Below is a small trained network, with its code and all its weights. Each question gives an input and a class and asks what happens when units are switched off, that is, made to give their printed mean instead of their output.

import numpy as np


def w(rows, s, z=0):
    codes = np.array(rows[::2]) - 128.0
    scale = np.full(codes.shape[1], s)
    scale[-1] = z or s
    return codes * scale


def f(y):
    return np.maximum(y, 0)


def log_softmax(a):
    a = a - a.max(-1, keepdims=True)
    return a - np.log(np.exp(a).sum(-1, keepdims=True))


def net(x, mask):
    res = np.array(x, float).reshape(1, 7) / 4 @ E
    y = f(res @ A[0][:, :-1].T + A[0][:, -1])
    res = res + np.where(mask, y, B[0][:, -1]) @ B[0][:, :-1]
    return log_softmax(res[-1] @ U[:, :-1].T + U[:, -1])


A, B = {}, {}
E = w([
[134,93,150,89],'x0',
[254,65,29,148],'x1',
[124,128,120,133],'x2',
[141,139,141,124],'x3',
[105,53,121,93],'x4',
[132,136,125,134],'x5',
[134,67,254,248],'x6',
],0.0069)
A[0] = w([
[125,153,136,214,80],'n1',
[95,212,146,155,101],'n2',
[132,122,186,185,23],'n3',
[122,160,106,81,10],'n4',
[156,155,170,170,60],'n5',
[73,196,121,104,111],'n6',
[2,110,178,183,160],'n7',
[229,115,74,154,79],'n8',
[142,146,163,214,157],'n9',
[146,150,124,43,99],'n10',
[109,128,173,87,128],'n11',
[70,75,93,220,179],'n12',
[186,94,134,94,84],'n13',
[81,238,43,100,112],'n14',
[52,218,172,113,88],'n15',
[111,181,183,218,200],'n16',
[187,156,91,173,89],'n17',
[112,212,61,106,22],'n18',
[124,104,188,152,77],'n19',
[130,82,156,154,50],'n20',
[162,103,84,163,42],'n21',
[123,105,143,197,2],'n22',
[188,186,137,147,177],'n23',
[84,134,136,84,104],'n24',
],0.0089,0.0047)
B[0] = w([
[113,155,166,74,170],'n1',
[78,109,113,193,187],'n2',
[79,147,188,49,173],'n3',
[20,91,236,108,149],'n4',
[114,133,180,80,159],'n5',
[115,33,60,182,195],'n6',
[161,57,43,174,253],'n7',
[6,105,181,179,208],'n8',
[133,173,112,55,212],'n9',
[120,157,190,125,180],'n10',
[104,133,113,186,168],'n11',
[189,198,191,72,198],'n12',
[15,55,90,178,159],'n13',
[164,124,231,82,242],'n14',
[111,76,95,186,225],'n15',
[210,116,96,96,249],'n16',
[53,53,134,179,170],'n17',
[71,149,193,8,184],'n18',
[40,163,150,76,174],'n19',
[67,162,204,70,151],'n20',
[17,74,178,158,157],'n21',
[1,221,215,46,151],'n22',
[210,68,67,169,183],'n23',
[132,118,101,173,165],'n24',
],0.007,0.0067)
U = w([
[141,105,145,105,254],'0',
[90,175,206,1,55],'1',
[137,118,128,126,226],'2',
[72,67,126,220,13],'3',
[157,139,140,107,193],'4',
],0.0086,0.0064)

Each question gives the input, the list of numbers given to net, and the class t.
The units are the neurons (one row each of A and B). Each row of codes is followed by its name. A weight is (code - 128) times the scale printed after its matrix; where a second scale follows, it is the last column's (A, B and U).
mask holds one flag per neuron, in row order. A switched-off neuron (its flag False) gives its mean, the last column of its row in B, instead of its output. The means were averaged over made-up inputs and are rounded, as every weight is.
A unit's drop is (log p(t) with every unit on - log p(t) with that unit switched off) / (log p(t) with every unit on - log p(t) with every unit switched off).
The circuit of an input: a set's keep is (log p(t) with only the set's units on - log p(t) with every unit switched off) / (log p(t) with every unit on - log p(t) with every unit switched off). Starting from the 12 units with the biggest drops (on a tie, the unit counted first), units are removed one at a time, each time the one whose removal leaves the highest keep (on an exact tie, the one counted first), for as long as the keep stays at least 0.8.
units of the circuit, in order: the units of the circuit, biggest drop first
top k neurons: the k neurons with the biggest drops, biggest first
drop of u: that unit's drop, to one decimal
input [4,-8,-7,-6,8,8,-7], class 0: units of the circuit, in order	(n6, n15)
input [4,8,0,2,-6,4,-7], class 3: units of the circuit, in order	(n8, n17)
input [7,-3,-2,5,6,-6,7], class 1: top 3 neurons	(n19, n20, n3)
input [-1,-7,-4,6,1,-5,3], class 3: units of the circuit, in order	(n7, n15)
input [8,4,-2,2,-5,-5,-8], class 1: units of the circuit, in order	(n18, n7)
input [1,8,2,-6,-1,-7,3], class 3: units of the circuit, in order	(n8, n21)
input [-3,0,8,3,4,6,-8], class 1: units of the circuit, in order	(n18, n14)
input [-2,-7,-8,1,2,8,3], class 3: units of the circuit, in order	(n7)
input [-3,-8,6,3,4,-7,3], class 3: top 2 neurons	(n7, n15)
input [5,-7,-4,-2,3,6,-1], class 3: drop of n15	0.1
input [1,7,-2,2,-4,-3,7], class 1: drop of n20	0.1
input [-4,-8,3,-5,3,-8,8], class 1: drop of n3	1.0
